Below is a small trained network, with its code and all its weights. Each question gives an input and a class and asks what happens when units are switched off, that is, made to give their printed mean instead of their output.

import numpy as np


def w(rows, s, z=0):
    codes = np.array(rows[::2]) - 128.0
    scale = np.full(codes.shape[1], s)
    scale[-1] = z or s
    return codes * scale


def norm(h):
    return h / np.sqrt((h * h).mean(-1, keepdims=True) + 1e-5)


def f(y):
    return y / 2 * (1 + np.tanh(0.7978845608 * (y + 0.044715 * y**3)))


def log_softmax(a):
    a = a - a.max(-1, keepdims=True)
    return a - np.log(np.exp(a).sum(-1, keepdims=True))


def net(x, mask):
    res = np.array(x, float).reshape(1, 6) / 4 @ E
    u = 0
    for l in range(4):
        y = f(norm(res) @ A[l][:, :-1].T + A[l][:, -1])
        res = res + np.where(mask[u : u + 4], y, B[l][:, -1]) @ B[l][:, :-1]
        u += 4
    return log_softmax(norm(res)[-1] @ U[:, :-1].T + U[:, -1])


A, B = {}, {}
E = w([
[194,93,167,87,232,229,75],'x0',
[64,1,143,239,136,83,46],'x1',
[85,66,106,112,8,127,6],'x2',
[179,55,12,57,99,45,144],'x3',
[104,34,71,204,146,167,193],'x4',
[125,107,140,146,94,33,208],'x5',
],0.005)
A[0] = w([
[195,34,88,152,157,119,109,59],'0.n0',
[189,142,139,162,109,122,101,57],'0.n1',
[87,159,163,147,134,115,121,103],'0.n2',
[158,1,76,136,172,111,102,4],'0.n3',
],0.0083,0.0035)
B[0] = w([
[35,97,158,47,139,211,171,219],'0.n0',
[77,104,85,68,136,178,121,99],'0.n1',
[168,41,89,213,177,97,108,161],'0.n2',
[84,1,182,90,61,175,190,251],'0.n3',
],0.0085,0.0027)
A[1] = w([
[11,95,100,44,18,66,2,28],'1.n0',
[97,91,155,228,134,216,83,3],'1.n1',
[182,21,94,105,164,76,186,102],'1.n2',
[152,176,165,72,245,175,28,34],'1.n3',
],0.0045,0.0034)
B[1] = w([
[254,84,125,150,39,108,83,252],'1.n0',
[105,174,132,235,83,230,179,151],'1.n1',
[58,124,150,128,127,131,163,165],'1.n2',
[170,184,183,77,128,184,93,180],'1.n3',
],0.0096,0.0025)
A[2] = w([
[150,192,71,79,93,119,233,37],'2.n0',
[152,168,114,145,127,56,155,131],'2.n1',
[197,78,103,140,64,86,28,34],'2.n2',
[56,166,172,254,156,203,80,1],'2.n3',
],0.0076,0.004)
B[2] = w([
[115,167,16,163,163,192,183,185],'2.n0',
[42,94,112,126,141,144,103,174],'2.n1',
[216,110,99,87,48,59,127,253],'2.n2',
[194,255,248,191,61,151,194,235],'2.n3',
],0.0085,0.0032)
A[3] = w([
[84,232,35,146,131,174,214,71],'3.n0',
[170,174,131,119,55,88,186,135],'3.n1',
[226,172,178,3,240,197,45,2],'3.n2',
[75,132,178,170,159,32,141,110],'3.n3',
],0.0063,0.0032)
B[3] = w([
[210,136,86,106,159,129,141,232],'3.n0',
[194,77,122,143,156,167,78,206],'3.n1',
[9,129,146,81,167,122,39,253],'3.n2',
[110,146,132,133,153,82,80,148],'3.n3',
],0.013,0.0032)
U = w([
[193,96,86,115,36,83,58,142],'0',
[166,202,194,212,111,189,138,173],'1',
[178,170,8,108,198,136,183,102],'2',
[64,152,125,190,176,29,113,2],'3',
[52,186,144,63,191,165,37,120],'4',
[15,43,128,121,98,183,179,240],'5',
],0.016,0.0028)

Each question gives the input, the list of numbers given to net, and the class t.
The units are the neurons (one row each of A and B). Each row of codes is followed by its name. A weight is (code - 128) times the scale printed after its matrix; where a second scale follows, it is the last column's (A, B and U).
mask holds one flag per neuron, layer by layer. A switched-off neuron (its flag False) gives its mean, the last column of its row in B, instead of its output. The means were averaged over made-up inputs and are rounded, as every weight is.
A unit's drop is (log p(t) with every unit on - log p(t) with that unit switched off) / (log p(t) with every unit on - log p(t) with every unit switched off).
The circuit of an input: a set's keep is (log p(t) with only the set's units on - log p(t) with every unit switched off) / (log p(t) with every unit on - log p(t) with every unit switched off). Starting from the 12 units with the biggest drops (on a tie, the unit counted first), units are removed one at a time, each time the one whose removal leaves the highest keep (on an exact tie, the one counted first), for as long as the keep stays at least 0.8.
circuit, biggest first: the units of the circuit, biggest drop first
top k neurons: the k neurons with the biggest drops, biggest first
k most important neurons of layer l: the k neurons of layer l with the biggest drops, biggest first
drop when u is switched off: that unit's drop, to one decimal
input [-6,1,-5,2,-7,3], class 2: top 2 neurons	(2.n0, 3.n0)
input [-8,-6,5,7,6,3], class 2: circuit, biggest first	(2.n0)
input [8,-3,7,6,5,-7], class 5: circuit, biggest first	(0.n3, 0.n0)
input [-8,3,2,-4,6,8], class 3: top 2 neurons	(3.n3, 0.n3)
input [3,6,1,-3,-7,4], class 1: circuit, biggest first	(2.n3, 1.n1)
input [-7,-1,-4,0,1,-3], class 2: top 2 neurons	(3.n0, 2.n0)
input [-6,-6,5,3,3,7], class 2: top 2 neurons	(2.n0, 0.n3)
input [1,-5,8,-6,-4,2], class 0: top 2 neurons	(1.n0, 2.n2)
input [1,8,4,-7,-5,5], class 1: top 2 neurons	(2.n3, 1.n1)
input [1,7,7,7,1,4], class 5: 2 most important neurons of layer 0	(0.n3, 0.n0)
input [-1,-1,-4,-4,-5,4], class 3: 2 most important neurons of layer 0	(0.n2, 0.n0)
input [-8,-1,-2,6,-7,7], class 2: drop when 0.n3 is switched off	0.1
input [1,2,6,3,3,4], class 5: drop when 0.n3 is switched off	1.4
input [3,-4,-6,0,-6,0], class 4: circuit, biggest first	(3.n2)
input [5,7,7,3,3,-8], class 5: drop when 0.n0 is switched off	0.3
input [1,-6,0,-3,4,5], class 2: drop when 1.n0 is switched off	0.0
